Rows with their classes
[.17, .06, -.03, .20, .06, -.22, .04, -.07, -.22, .29, -.17, .20, -.08, .15, .03, .07, -.54, -.22, -.04, -.02, .15, -.56, .24, -.06, .68, -.02, -.05, .05, .33, .16, -.10, .08, -.18, .03, -.17, -.06, -.08, -.31, .05, -.01, .28, .18, -.24, -.04, -.13, -.19, -.06, -.18, -.08, .23, .23, .30, .21, -.07, .19, .05, -.47, -.02, .29, -.06, -.41, -.22, .06, -.04, .26, -.29, .18, -.05, .06, -.02]
[83]
[-.02, -.11, -.26, -.06, -.21, -.03, .13, -.10, -.08, .08, -.02, .17, .08, .04, .18, -.09, .01, .05, .06, .04, .03, .15, -.25, -.03, .18, -.06, -.01, .09, .04, .06, .03, -.23, -.01, -.18, .24, .02, -.13, -.10, -.02, .17, -.02, .04, .04, .00, -.03, -.21, .06, .04, .07, .03, -.08, .06, .02, .05, .05, -.07, -.03, .18, .03, -.13, -.10, .03, .06, -.06, -.05, .04, -.03, .15, .02, .00]
[74]
[.41, .22, -.30, .08, .11, -.22, .09, -.08, -.27, .10, -.17, .01, .08, .06, -.20, .16, -.06, -.03, .20, .10, .43, .15, .16, .00, .20, -.03, .04, -.06, .45, .04, -.12, .06, -.40, -.01, .42, .43, .09, -.08, -.01, .42, .08, .09, -.09, -.05, -.07, -.34, -.19, .10, -.26, -.14, -.18, .19, .16, -.14, -.08, -.02, .00, -.06, .00, .12, -.09, -.09, -.14, .19, .10, -.21, .27, .14, .09, -.06]
[79]
[.07, .01, -.13, -.03, -.10, -.47, .23, -.15, -.19, .27, -.10, .09, .05, .33, .03, -.05, .02, .13, .00, -.09, .07, .11, -.19, -.22, .57, -.07, -.02, .27, .07, -.08, -.05, -.09, -.06, -.21, .60, .28, -.09, .14, -.28, .40, -.11, .31, .19, .36, -.15, -.06, .01, -.15, .11, -.06, -.16, .03, .10, -.04, -.18, .17, .06, .20, .08, .17, .17, .10, .17, .14, .05, -.11, -.08, .28, .12, .42]
[80]
[.28, .03, -.15, -.10, .13, -.30, .08, -.10, .41, .02, .03, -.07, .20, .29, -.11, .01, .19, .29, .07, -.01, .16, .26, .00, .14, .48, -.19, -.03, -.14, -.22, .30, .08, .06, .18, .09, .64, .35, -.05, .25, -.19, .55, -.02, .10, -.14, .08, -.08, -.30, -.02, -.11, -.22, .02, -.14, -.01, -.04, -.43, -.07, -.62, .08, .05, -.17, .21, .08, .15, -.15, .09, -.10, -.12, .13, .16, -.05, .17]
[79]
[.09, -.09, -.18, .06, -.05, -.14, .13, -.16, -.05, .21, -.07, .38, .12, -.12, .07, -.11, .09, -.03, .03, -.04, -.01, -.11, -.17, -.17, .44, -.04, -.05, .07, -.10, .01, -.02, -.08, -.12, -.10, .10, .12, -.12, .06, -.13, .04, -.01, .13, .11, .10, -.11, -.05, .06, .01, -.07, -.29, .12, .08, .14, .04, -.01, .06, -.13, .12, -.25, .01, -.16, .04, .11, .02, .12, -.03, -.06, .01, .05, .09]
[74]
[.05, -.14, -.26, .02, -.14, -.15, -.13, -.09, -.02, .22, -.07, -.06, .09, .25, -.04, -.14, -.05, .06, .02, .01, -.01, .01, -.21, .04, .24, -.20, .00, .15, .01, .21, -.06, -.07, -.10, -.08, .55, .07, .05, .05, -.03, .28, .06, .12, .06, .15, -.10, -.23, .01, -.03, -.04, .04, -.01, .05, .19, -.19, -.03, .00, -.07, .03, -.08, -.17, -.12, .10, -.06, -.03, -.03, -.02, -.10, .16, -.08, -.04]
[74]
[.16, -.36, -.42, -.15, .06, -.07, .00, -.12, -.35, .23, .18, .04, -.02, -.14, .07, .00, -.04, -.70, -.08, .19, .01, .25, .13, -.02, .39, -.06, .09, .24, .21, -.71, -.05, .16, .02, -.31, .10, .12, -.07, -.11, -.01, .01, .15, .32, -.01, .08, -.26, .18, .02, .25, -.01, .03, .04, .32, .11, .06, -.51, .05, .05, .32, .09, .13, -.28, .05, .07, -.17, .28, -.08, -.02, .01, -.01, .00]
[74]
[.08, .06, .13, .06, .14, .12, -.12, -.07, .09, -.06, .21, .02, -.15, -.11, .01, -.07, .04, -.03, -.07, .05, -.09, -.19, .29, .02, -.10, .24, .14, -.15, -.01, -.22, -.05, .26, .18, .05, -.26, -.05, -.01, -.06, .10, .00, .07, .14, -.04, -.05, -.04, .17, -.19, .01, -.10, .05, -.05, .12, .08, .14, -.19, -.08, -.20, -.03, -.03, .10, -.22, -.25, .08, .03, -.02, -.08, -.07, -.25, -.04, -.10]
[83]
[-.07, .01, -.33, .21, -.06, -.11, .02, -.27, -.11, .33, -.18, .18, .09, .10, -.10, -.04, -.03, -.06, .06, -.06, .00, -.13, -.14, -.03, .68, -.01, .08, .18, -.04, .10, -.24, -.23, -.13, -.19, .12, .18, -.13, -.10, .04, .09, .02, -.27, .16, .13, -.27, -.44, -.10, .05, -.16, .03, .15, -.13, .06, .08, .11, .06, -.36, .11, -.12, .08, -.39, -.13, .09, -.23, .10, .01, .29, .15, .17, .00]
[74]
[.28, .11, -.49, -.05, .13, -.40, -.04, .05, -.31, .16, -.08, .09, .00, -.01, .04, .24, .01, -.23, .00, -.16, .38, .28, .14, .07, .26, -.08, .02, .19, .29, -.65, -.12, .29, .02, .10, .19, .28, .12, -.14, -.18, .31, -.02, .48, .02, -.09, -.27, .04, -.35, -.02, -.12, -.22, .10, .16, .12, .02, -.45, .07, -.06, .33, .06, .14, -.08, -.06, .08, .21, .10, -.22, .07, -.12, .15, .13]
[80]
[.06, -.11, .13, .20, .01, .00, -.14, -.28, .20, -.04, -.09, -.03, .03, -.07, -.17, .06, .12, -.17, -.01, .11, .06, -.38, .04, .11, .28, .11, .13, -.08, .01, .19, -.17, .16, .17, .12, -.04, .10, .04, -.21, .10, -.10, .02, .22, .03, .08, -.24, -.19, -.08, .09, -.03, .24, .09, .30, .31, -.12, -.06, -.02, -.54, .17, .05, -.19, -.35, -.13, .01, .05, -.06, .02, -.06, -.01, -.26, -.08]
[83]
[-.02, -.21, -.01, .00, .03, -.03, .13, -.16, .03, .19, .25, .16, -.04, .17, -.18, -.08, .17, .14, -.13, -.11, -.27, -.24, -.02, -.20, .41, -.11, -.07, -.01, -.20, .00, .11, .14, .35, -.07, .16, .25, -.14, .12, -.15, .17, -.11, .18, .00, -.02, -.08, -.20, .04, -.02, -.15, .17, .06, .10, -.07, -.02, -.02, .00, -.38, .21, -.10, -.17, -.08, .05, .19, .17, .05, -.11, -.08, .02, -.09, .25]
[80]
[.18, -.06, -.01, .39, .05, -.30, .04, -.10, -.05, .12, -.05, .12, -.04, .29, .01, .01, .19, .00, .10, -.04, -.05, -.02, .08, .00, .59, -.12, .11, .02, -.07, -.10, .20, .19, .18, -.08, .30, .28, -.13, .09, -.08, .23, -.09, .26, -.01, .01, -.23, -.08, .07, .06, -.18, .00, .11, .18, -.08, -.14, -.15, .09, -.18, .22, -.03, .03, -.05, .02, .05, .23, .05, -.24, -.13, .07, -.08, .08]
[80]
